Below is a small trained network, with its code and all its weights. Each question gives an input and a class and asks what happens when units are switched off, that is, made to give their printed mean instead of their output.

import numpy as np


def w(rows, s, z=0):
    codes = np.array(rows[::2]) - 128.0
    scale = np.full(codes.shape[1], s)
    scale[-1] = z or s
    return codes * scale


def norm(h):
    return h / np.sqrt((h * h).mean(-1, keepdims=True) + 1e-5)


def f(y):
    return y / 2 * (1 + np.tanh(0.7978845608 * (y + 0.044715 * y**3)))


def log_softmax(a):
    a = a - a.max(-1, keepdims=True)
    return a - np.log(np.exp(a).sum(-1, keepdims=True))


def net(x, mask):
    res = np.array(x, float).reshape(1, 4) / 4 @ E
    u = 0
    for l in range(4):
        y = f(norm(res) @ A[l][:, :-1].T + A[l][:, -1])
        res = res + np.where(mask[u : u + 3], y, B[l][:, -1]) @ B[l][:, :-1]
        u += 3
    return log_softmax(norm(res)[-1] @ U[:, :-1].T + U[:, -1])


A, B = {}, {}
E = w([
[231,204,174,126,123,25,148],'x0',
[183,138,254,193,91,147,136],'x1',
[133,7,131,139,143,52,82],'x2',
[214,90,93,104,159,162,37],'x3',
],0.0029)
A[0] = w([
[166,219,146,113,118,107,161,2],'0.n1',
[92,122,162,143,111,254,155,183],'0.n2',
[83,74,172,173,135,26,189,5],'0.n3',
],0.0047,0.00078)
B[0] = w([
[158,228,164,141,123,168,118,220],'0.n1',
[98,96,148,139,13,96,143,250],'0.n2',
[98,92,125,202,254,61,154,210],'0.n3',
],0.0053,0.0018)
A[1] = w([
[115,146,98,62,186,203,198,92],'1.n1',
[252,32,159,96,172,115,43,138],'1.n2',
[104,125,199,191,147,89,84,254],'1.n3',
],0.004,0.00073)
B[1] = w([
[162,74,84,105,112,2,45,137],'1.n1',
[76,141,143,8,166,222,169,250],'1.n2',
[33,160,47,92,141,171,203,194],'1.n3',
],0.0054,0.0022)
A[2] = w([
[206,45,209,46,129,249,71,181],'2.n1',
[186,40,80,253,189,58,195,36],'2.n2',
[105,148,69,152,157,90,172,249],'2.n3',
],0.0034,0.0014)
B[2] = w([
[116,98,151,41,192,142,181,253],'2.n1',
[71,196,118,163,206,33,171,122],'2.n2',
[194,81,172,254,205,135,81,208],'2.n3',
],0.004,0.0019)
A[3] = w([
[190,253,189,172,89,192,124,240],'3.n1',
[167,143,27,144,144,112,20,255],'3.n2',
[51,83,91,95,177,138,38,162],'3.n3',
],0.0051,0.00074)
B[3] = w([
[184,73,134,147,156,95,2,254],'3.n1',
[127,183,89,145,55,98,184,167],'3.n2',
[185,226,176,140,107,106,171,197],'3.n3',
],0.0061,0.0039)
U = w([
[167,208,56,120,72,89,181,158],'0',
[154,52,177,140,91,184,83,60],'1',
[242,185,196,183,150,99,30,163],'2',
[83,124,165,229,226,47,208,169],'3',
[120,99,145,162,171,187,157,3],'4',
[59,98,151,175,42,183,168,158],'5',
[163,123,165,1,188,214,178,172],'6',
],0.0084,0.004)

Each question gives the input, the list of numbers given to net, and the class t.
The units are the neurons (one row each of A and B). Each row of codes is followed by its name. A weight is (code - 128) times the scale printed after its matrix; where a second scale follows, it is the last column's (A, B and U).
mask holds one flag per neuron, layer by layer. A switched-off neuron (its flag False) gives its mean, the last column of its row in B, instead of its output. The means were averaged over made-up inputs and are rounded, as every weight is.
A unit's drop is (log p(t) with every unit on - log p(t) with that unit switched off) / (log p(t) with every unit on - log p(t) with every unit switched off).
The circuit of an input: a set's keep is (log p(t) with only the set's units on - log p(t) with every unit switched off) / (log p(t) with every unit on - log p(t) with every unit switched off). Starting from all 12 units, units are removed one at a time, each time the one whose removal leaves the highest keep (on an exact tie, the one counted first), for as long as the keep stays at least 0.8.
circuit, biggest first: the units of the circuit, biggest drop first
k most important neurons: the k neurons with the biggest drops, biggest first
k most important neurons of layer l: the k neurons of layer l with the biggest drops, biggest first
drop when u is switched off: that unit's drop, to one decimal
input [-5,3,1,2], class 5: most important neuron -> (0.n2)
input [7,8,6,-2], class 3: circuit, biggest first -> (0.n3 1.n3)
input [-1,-2,-6,2], class 2: 2 most important neurons -> (0.n2 3.n1)
input [-2,-4,-6,7], class 0: circuit, biggest first -> (3.n2 1.n1)
input [-5,-5,0,6], class 0: circuit, biggest first -> (3.n2 3.n3)
input [3,-6,5,2], class 6: 2 most important neurons of layer 1 -> (1.n2 1.n1)
input [-6,-1,5,-5], class 3: circuit, biggest first -> (0.n3 3.n3)
input [-3,-2,-5,4], class 0: circuit, biggest first -> (1.n1 3.n2)
input [7,-2,-4,-7], class 2: circuit, biggest first -> (3.n1 0.n1)
input [-2,-3,-4,-3], class 5: 2 most important neurons of layer 3 -> (3.n1 3.n3)
input [6,3,-3,-7], class 2: 2 most important neurons -> (3.n1 0.n1)
input [0,-6,4,5], class 6: 2 most important neurons -> (1.n2 2.n1)
input [2,-5,-1,4], class 0: 2 most important neurons -> (3.n2 1.n1)
input [6,4,-6,-8], class 2: circuit, biggest first -> (3.n1)
input [7,2,-2,-7], class 2: 2 most important neurons -> (0.n1 3.n1)
input [3,-3,7,3], class 6: drop when 1.n2 is switched off -> 1.3
input [8,-5,-8,-2], class 2: drop when 0.n3 is switched off -> 0.0
input [6,7,8,2], class 6: drop when 1.n2 is switched off -> 1.0
